Below is a small trained network, with its code and all its weights. Each question gives an input and a target symbol and asks what happens when units are switched off, that is, made to give their printed mean instead of their output.

import numpy as np


def w(rows, s, z=0):
    codes = np.array(rows[::2]) - 128.0
    scale = np.full(codes.shape[1], s)
    scale[-1] = z or s
    return codes * scale


def f(y):
    return np.maximum(y, 0)


def softmax(a):
    e = np.exp(a - a.max(-1, keepdims=True))
    return e / e.sum(-1, keepdims=True)


def log_softmax(a):
    a = a - a.max(-1, keepdims=True)
    return a - np.log(np.exp(a).sum(-1, keepdims=True))


def net(x, mask):
    ids = ['αζηθξπστψ'.index(c) for c in x.split()]
    T = len(ids)
    res = E[ids] + P[:T]
    q, k, v = (res @ M[0].T for M in (Q, K, V))
    z = softmax(np.where(np.tri(T) > 0, q @ k.T / 3**0.5, -1e9)) @ v
    res = res + np.where(mask[0], z, O[0][:, -1]) @ O[0][:, :-1]
    y = f(res @ A[0][:, :-1].T + A[0][:, -1])
    res = res + np.where(mask[1:17], y, B[0][:, -1]) @ B[0][:, :-1]
    return log_softmax(res[-1] @ U[:, :-1].T + U[:, -1])


Q, K, V, O, A, B = {}, {}, {}, {}, {}, {}
E = w([
[110,199,143],'α',
[120,123,52],'ζ',
[107,195,148],'η',
[137,127,10],'θ',
[53,65,93],'ξ',
[108,182,190],'π',
[47,49,23],'σ',
[208,65,130],'τ',
[113,140,248],'ψ',
],0.012)
P = w([
[163,253,78],'0',
[150,177,59],'1',
[139,114,55],'2',
[132,116,79],'3',
[127,101,103],'4',
[124,90,116],'5',
[123,91,125],'6',
[121,83,135],'7',
[117,81,149],'8',
[116,82,169],'9',
[111,58,214],'10',
[119,86,159],'11',
[123,116,66],'12',
],0.0053)
Q[0] = w([
[149,2,40],'H0',
[134,104,82],'H0',
[130,158,79],'H0',
],0.0098)
K[0] = w([
[143,48,254],'H0',
[166,46,226],'H0',
[28,46,137],'H0',
],0.0095)
V[0] = w([
[143,29,196],'H0',
[26,134,31],'H0',
[254,134,88],'H0',
],0.0088)
O[0] = w([
[102,42,166,45],'H0',
[80,184,38,235],'H0',
[255,101,103,254],'H0',
],0.0092,0.0027)
A[0] = w([
[55,141,24,139],'N0',
[100,191,146,127],'N1',
[115,180,120,85],'N2',
[135,38,151,177],'N3',
[64,162,60,157],'N4',
[110,203,172,254],'N5',
[127,17,112,164],'N6',
[209,119,109,149],'N7',
[88,176,202,135],'N8',
[1,101,80,112],'N9',
[169,45,85,161],'N10',
[155,105,165,86],'N11',
[174,64,40,131],'N12',
[169,112,197,165],'N13',
[66,234,162,144],'N14',
[90,172,197,139],'N15',
],0.0096,0.0079)
B[0] = w([
[70,79,127,254],'N0',
[187,135,226,156],'N1',
[157,122,150,151],'N2',
[186,144,135,198],'N3',
[53,114,156,236],'N4',
[130,254,177,202],'N5',
[212,96,141,214],'N6',
[163,160,115,200],'N7',
[65,114,70,138],'N8',
[126,36,194,179],'N9',
[182,111,93,227],'N10',
[39,128,119,139],'N11',
[132,105,61,243],'N12',
[81,200,163,160],'N13',
[129,141,182,181],'N14',
[50,133,49,138],'N15',
],0.0085,0.0093)
U = w([
[155,196,171,159],'α',
[119,177,111,202],'ζ',
[130,143,140,81],'η',
[117,126,2,154],'θ',
[104,59,148,130],'ξ',
[122,96,91,63],'π',
[99,31,89,3],'σ',
[231,94,104,150],'τ',
[170,66,164,156],'ψ',
],0.0082,0.0028)

Each question gives the input, a string of symbols that net reads in full, and the target symbol t.
The units are the heads (3 rows each of Q, K, V and O) and the neurons (one row each of A and B). Each row of codes is followed by its name. A weight is (code - 128) times the scale printed after its matrix; where a second scale follows, it is the last column's (O, A, B and U).
mask holds one flag per unit, heads first, then neurons. A switched-off unit (its flag False) gives its mean, the last column of its rows in O or B, instead of its output. The means were averaged over made-up inputs and are rounded, as every weight is.
A unit's drop is (log p(t) with every unit on - log p(t) with that unit switched off) / (log p(t) with every unit on - log p(t) with every unit switched off).
The circuit of an input: a set's keep is (log p(t) with only the set's units on - log p(t) with every unit switched off) / (log p(t) with every unit on - log p(t) with every unit switched off). Starting from the 12 units with the biggest drops (on a tie, the unit counted first), units are removed one at a time, each time the one whose removal leaves the highest keep (on an exact tie, the one counted first), for as long as the keep stays at least 0.8.
circuit, biggest first: the units of the circuit, biggest drop first
most important unit: the unit with the biggest drop
top k neurons: the k neurons with the biggest drops, biggest first
drop of u: that unit's drop, to one decimal
input σ ζ ξ, target σ: circuit, biggest first : [H0 N0 N9]
input θ θ θ θ π ψ α θ θ ζ ξ ξ ξ, target ξ: circuit, biggest first : [H0 N9]
input σ ζ θ θ σ ζ ζ, target σ: circuit, biggest first : [H0 N0 N9 N4]
input ξ σ α θ, target σ: circuit, biggest first : [H0 N0 N9 N4]
input θ ξ ζ τ ξ τ ζ ψ ψ θ σ, target ψ: circuit, biggest first : [H0 N6 N3]
input σ τ τ ζ ξ, target τ: circuit, biggest first : [H0 N6 N4 N3]
input τ τ θ η α, target α: circuit, biggest first : [N5 N12 N0]
input θ τ ζ τ θ ξ η, target α: circuit, biggest first : [N5 N12 H0]
input τ σ σ τ ψ σ, target ψ: top 3 neurons : [N6 N9 N3]
input τ θ ζ θ ψ τ ψ τ θ σ, target τ: top 2 neurons : [N6 N3]
input τ θ θ ψ θ τ η ψ η α θ π, target α: most important unit : N5
input τ τ θ τ ζ ξ θ ξ ξ θ θ σ ζ, target σ: top 2 neurons : [N9 N0]
input θ θ ζ θ η θ ξ θ σ, target σ: drop of H0 : 0.2
input θ ζ τ τ η π ψ τ η ξ, target τ: drop of N0 : 0.3
input ψ θ τ η τ θ ψ ψ τ ξ, target ψ: drop of H0 : 0.7
input π τ ξ ζ θ τ θ θ, target τ: drop of N5 : 0.0
input π θ ζ θ ψ η ζ τ ψ τ θ τ ζ, target τ: top neuron : [N4]
